Here is a tiny trained network, its code and every weight. The questions are about switching its units off for an input and a class, where a switched-off unit gives its printed mean instead of its output.

import numpy as np


def w(rows, s, z=0):
    codes = np.array(rows[::2]) - 128.0
    scale = np.full(codes.shape[1], s)
    scale[-1] = z or s
    return codes * scale


def norm(h):
    return h / np.sqrt((h * h).mean(-1, keepdims=True) + 1e-5)


def f(y):
    return np.maximum(y, 0)


def log_softmax(a):
    a = a - a.max(-1, keepdims=True)
    return a - np.log(np.exp(a).sum(-1, keepdims=True))


def net(x, mask):
    res = np.array(x, float).reshape(1, 8) / 4 @ E
    u = 0
    for l in range(2):
        y = f(norm(res) @ A[l][:, :-1].T + A[l][:, -1])
        res = res + np.where(mask[u : u + 10], y, B[l][:, -1]) @ B[l][:, :-1]
        u += 10
    return log_softmax(norm(res)[-1] @ U[:, :-1].T + U[:, -1])


A, B = {}, {}
E = w([
[25,167,197,87,44,183],'x0',
[131,131,126,125,125,130],'x1',
[128,127,129,127,129,131],'x2',
[127,128,131,129,132,127],'x3',
[216,209,144,98,111,175],'x4',
[128,122,128,125,126,131],'x5',
[193,105,84,69,15,6],'x6',
[149,50,253,41,187,139],'x7',
],0.0021)
A[0] = w([
[168,89,129,104,58,27,92],'L0N0',
[10,186,95,102,11,164,151],'L0N1',
[181,227,158,81,97,202,117],'L0N2',
[197,134,114,48,22,23,3],'L0N3',
[229,94,75,183,234,43,2],'L0N4',
[158,62,228,94,148,129,74],'L0N5',
[244,231,177,83,93,115,58],'L0N6',
[92,214,47,209,75,147,123],'L0N7',
[73,113,213,46,66,156,87],'L0N8',
[3,13,131,134,94,55,89],'L0N9',
],0.0049,0.0025)
B[0] = w([
[119,111,164,174,177,196,220],'L0N0',
[183,143,186,80,166,42,254],'L0N1',
[35,83,85,121,138,152,208],'L0N2',
[91,164,178,211,188,162,229],'L0N3',
[131,255,155,16,108,84,216],'L0N4',
[191,88,103,189,68,89,196],'L0N5',
[35,65,82,90,79,158,201],'L0N6',
[186,57,108,151,126,89,238],'L0N7',
[204,186,138,100,138,80,211],'L0N8',
[58,128,99,73,71,226,219],'L0N9',
],0.0063,0.004)
A[1] = w([
[211,56,182,112,61,192,93],'L1N0',
[75,97,71,86,115,165,73],'L1N1',
[140,94,98,96,218,170,101],'L1N2',
[165,50,79,108,84,111,82],'L1N3',
[39,117,62,106,65,162,112],'L1N4',
[91,176,179,255,166,180,216],'L1N5',
[127,208,130,68,102,121,240],'L1N6',
[89,131,193,145,31,101,5],'L1N7',
[185,160,186,107,37,104,91],'L1N8',
[146,94,150,133,134,98,33],'L1N9',
],0.0057,0.0019)
B[1] = w([
[168,69,12,207,112,64,194],'L1N0',
[92,124,103,95,102,221,178],'L1N1',
[55,153,181,153,77,179,162],'L1N2',
[149,64,85,161,135,193,179],'L1N3',
[59,50,89,76,66,228,197],'L1N4',
[159,84,208,208,254,182,218],'L1N5',
[101,189,115,55,162,140,255],'L1N6',
[107,181,141,193,155,128,161],'L1N7',
[195,150,50,159,225,131,213],'L1N8',
[95,72,150,118,83,198,148],'L1N9',
],0.0048,0.004)
U = w([
[143,101,95,88,176,165,253],'0',
[162,250,176,4,141,33,79],'1',
[87,141,214,243,211,215,39],'2',
[1,69,65,38,16,218,27],'3',
[248,38,48,218,46,21,28],'4',
[137,109,130,100,148,139,161],'5',
],0.0062,0.005)

Each question gives the input, the list of numbers given to net, and the class t.
The units are the neurons (one row each of A and B). Each row of codes is followed by its name. A weight is (code - 128) times the scale printed after its matrix; where a second scale follows, it is the last column's (A, B and U).
mask holds one flag per neuron, layer by layer. A switched-off neuron (its flag False) gives its mean, the last column of its row in B, instead of its output. The means were averaged over made-up inputs and are rounded, as every weight is.
A unit's drop is (log p(t) with every unit on - log p(t) with that unit switched off) / (log p(t) with every unit on - log p(t) with every unit switched off).
The circuit of an input: a set's keep is (log p(t) with only the set's units on - log p(t) with every unit switched off) / (log p(t) with every unit on - log p(t) with every unit switched off). Starting from the 12 units with the biggest drops (on a tie, the unit counted first), units are removed one at a time, each time the one whose removal leaves the highest keep (on an exact tie, the one counted first), for as long as the keep stays at least 0.8.
units of the circuit, in order: the units of the circuit, biggest drop first
most important unit: the unit with the biggest drop
k most important neurons: the k neurons with the biggest drops, biggest first
k most important neurons of layer l: the k neurons of layer l with the biggest drops, biggest first
input [-2,-6,-7,1,7,3,5,-7], class 3: most important unit	L0N6
input [-2,-6,1,-3,-8,-6,-5,-2], class 3: 2 most important neurons	[L0N9 L0N3]
input [6,-3,8,4,2,-4,-1,7], class 4: 2 most important neurons of layer 0	[L0N5 L0N4]
input [-7,-2,-3,7,7,2,-5,3], class 1: 2 most important neurons	[L0N4 L0N9]
input [2,3,6,-3,-1,-3,-1,-7], class 4: 2 most important neurons	[L0N7 L0N4]
input [5,6,5,5,-3,-6,8,-2], class 2: 2 most important neurons	[L0N3 L0N0]
input [-1,-1,-2,-5,6,-2,-4,-8], class 4: 4 most important neurons	[L0N7 L0N9 L0N3 L0N0]
input [6,5,-4,6,-2,0,-6,-4], class 1: units of the circuit, in order	[L0N1 L0N3 L0N0]
input [7,-7,6,6,2,-4,8,-8], class 2: 2 most important neurons of layer 0	[L0N3 L0N4]
input [-7,-4,6,3,-4,-5,-4,8], class 4: units of the circuit, in order	[L0N5 L0N3]
input [7,-5,-2,7,3,-1,-7,3], class 1: 3 most important neurons of layer 0	[L0N8 L0N3 L0N0]
input [-4,1,-1,0,4,6,5,8], class 4: 2 most important neurons	[L0N5 L1N0]
input [-8,-6,-5,0,3,-4,-4,-8], class 1: 2 most important neurons of layer 0	[L0N4 L0N5]
input [2,3,-5,6,7,1,6,3], class 3: units of the circuit, in order	[L0N6]
input [5,5,8,-3,3,-6,6,7], class 4: 3 most important neurons of layer 0	[L0N5 L0N4 L0N8]
input [-7,4,7,5,-3,-3,-4,8], class 4: 2 most important neurons	[L0N5 L0N3]
input [5,-3,1,-4,-4,-5,6,-5], class 2: units of the circuit, in order	[L0N3 L0N0]
input [-8,7,-6,2,2,2,0,6], class 1: 2 most important neurons	[L0N4 L0N7]
input [8,-7,4,-2,2,-4,3,-8], class 1: 2 most important neurons of layer 0	[L0N1 L0N5]
input [-6,-5,8,-3,3,3,-4,-7], class 4: units of the circuit, in order	[L0N7]
input [6,-2,2,0,4,0,-2,-3], class 1: 3 most important neurons of layer 0	[L0N1 L0N5 L0N8]
input [-1,3,-3,-3,-4,-7,-6,8], class 4: 3 most important neurons of layer 0	[L0N5 L0N3 L0N0]
input [-5,5,-8,-6,0,-2,6,1], class 2: 2 most important neurons	[L0N3 L0N0]
input [6,-3,4,-8,-4,0,-5,-6], class 1: 2 most important neurons	[L0N1 L0N5]
input [-1,-1,0,3,-6,8,1,8], class 4: 2 most important neurons	[L0N5 L1N0]
input [-1,-5,-2,0,-5,-2,-2,-6], class 4: 4 most important neurons	[L0N7 L0N6 L0N2 L0N1]
input [8,0,5,0,-5,-1,3,-6], class 1: units of the circuit, in order	[L0N1]
input [-5,3,-6,-8,1,-3,-5,2], class 1: 3 most important neurons of layer 0	[L0N4 L0N3 L0N0]
input [8,-4,-5,8,3,-8,-4,8], class 1: 2 most important neurons	[L0N8 L0N7]
input [-2,0,-5,-8,4,-4,2,1], class 3: 2 most important neurons	[L0N6 L1N4]
